Below are the code and all the weights of a small trained network. Each question names an input and a class and asks about switching units off, where a switched-off unit gives its printed mean instead of its output.

import numpy as np


def w(rows, s, z=0):
    codes = np.array(rows[::2]) - 128.0
    scale = np.full(codes.shape[1], s)
    scale[-1] = z or s
    return codes * scale


def f(y):
    return y / 2 * (1 + np.tanh(0.7978845608 * (y + 0.044715 * y**3)))


def log_softmax(a):
    a = a - a.max(-1, keepdims=True)
    return a - np.log(np.exp(a).sum(-1, keepdims=True))


def net(x, mask):
    res = np.array(x, float).reshape(1, 6) / 4 @ E
    y = f(res @ A[0][:, :-1].T + A[0][:, -1])
    res = res + np.where(mask, y, B[0][:, -1]) @ B[0][:, :-1]
    return log_softmax(res[-1] @ U[:, :-1].T + U[:, -1])


A, B = {}, {}
E = w([
[143,102,214],'x0',
[128,128,128],'x1',
[121,216,160],'x2',
[7,114,150],'x3',
[127,128,128],'x4',
[128,129,128],'x5',
],0.015)
A[0] = w([
[144,83,99,237],'n1',
[112,176,91,121],'n2',
[121,25,100,241],'n3',
[78,112,174,105],'n4',
[133,153,126,150],'n5',
[144,158,157,95],'n6',
[210,156,65,176],'n7',
[105,85,118,167],'n8',
[138,83,136,183],'n9',
[167,111,182,123],'n10',
[178,128,124,255],'n11',
[161,3,95,216],'n12',
[127,161,127,127],'n13',
[221,137,140,155],'n14',
[94,149,62,135],'n15',
[170,134,94,185],'n16',
],0.026,0.0066)
B[0] = w([
[67,184,101,193],'n1',
[172,76,168,166],'n2',
[4,60,67,237],'n3',
[92,100,208,185],'n4',
[167,130,144,144],'n5',
[109,153,111,154],'n6',
[146,230,197,231],'n7',
[97,94,113,174],'n8',
[69,148,122,167],'n9',
[139,133,70,172],'n10',
[185,222,135,189],'n11',
[22,243,112,254],'n12',
[167,116,146,147],'n13',
[196,151,28,213],'n14',
[147,57,103,187],'n15',
[77,165,139,185],'n16',
],0.038,0.025)
U = w([
[49,179,252,252],'0',
[183,138,187,8],'1',
[69,7,42,208],'2',
[134,12,185,140],'3',
[97,140,63,31],'4',
[199,108,64,194],'5',
[45,72,158,9],'6',
],0.011,0.0038)

Each question gives the input, the list of numbers given to net, and the class t.
The units are the neurons (one row each of A and B). Each row of codes is followed by its name. A weight is (code - 128) times the scale printed after its matrix; where a second scale follows, it is the last column's (A, B and U).
mask holds one flag per neuron, in row order. A switched-off neuron (its flag False) gives its mean, the last column of its row in B, instead of its output. The means were averaged over made-up inputs and are rounded, as every weight is.
A unit's drop is (log p(t) with every unit on - log p(t) with that unit switched off) / (log p(t) with every unit on - log p(t) with every unit switched off).
The circuit of an input: a set's keep is (log p(t) with only the set's units on - log p(t) with every unit switched off) / (log p(t) with every unit on - log p(t) with every unit switched off). Starting from the 12 units with the biggest drops (on a tie, the unit counted first), units are removed one at a time, each time the one whose removal leaves the highest keep (on an exact tie, the one counted first), for as long as the keep stays at least 0.8.
circuit, biggest first: the units of the circuit, biggest drop first
most important unit: the unit with the biggest drop
k most important neurons: the k neurons with the biggest drops, biggest first
drop when u is switched off: that unit's drop, to one decimal
input [3,-1,-8,4,1,-5], class 6: circuit, biggest first -> n3, n12, n7, n14
input [-5,6,-8,7,3,-7], class 2: circuit, biggest first -> n3
input [8,-7,-2,1,8,-2], class 6: circuit, biggest first -> n7, n14, n4, n10
input [0,-4,2,0,8,2], class 1: 3 most important neurons -> n3, n12, n14
input [3,7,-6,2,0,5], class 6: circuit, biggest first -> n3, n7, n12, n14
input [-8,-2,7,-1,3,-1], class 1: circuit, biggest first -> n12, n3
input [3,8,-6,1,6,-5], class 6: 4 most important neurons -> n3, n7, n12, n14
input [-6,-4,3,-8,8,-2], class 1: 3 most important neurons -> n7, n14, n12
input [5,6,-8,7,-8,-8], class 6: circuit, biggest first -> n3, n12, n7, n4
input [5,2,-6,5,8,8], class 6: 2 most important neurons -> n3, n7
input [-2,-3,3,-8,0,4], class 1: 2 most important neurons -> n7, n14
input [1,-8,-7,-2,0,-7], class 4: 3 most important neurons -> n3, n4, n7
input [-8,2,0,-5,4,-6], class 0: 2 most important neurons -> n7, n16
input [1,1,-6,6,-3,1], class 6: most important unit -> n3
input [3,-6,-3,4,1,8], class 6: 2 most important neurons -> n7, n14
input [-3,-3,1,-5,1,8], class 1: drop when n3 is switched off -> 0.2
input [-1,-6,1,4,0,-7], class 3: drop when n12 is switched off -> 0.4
input [-4,1,-8,5,-2,1], class 2: drop when n3 is switched off -> 0.3
input [-8,8,8,-1,3,6], class 1: drop when n12 is switched off -> 0.2
input [1,7,7,-7,-5,2], class 5: most important unit -> n14
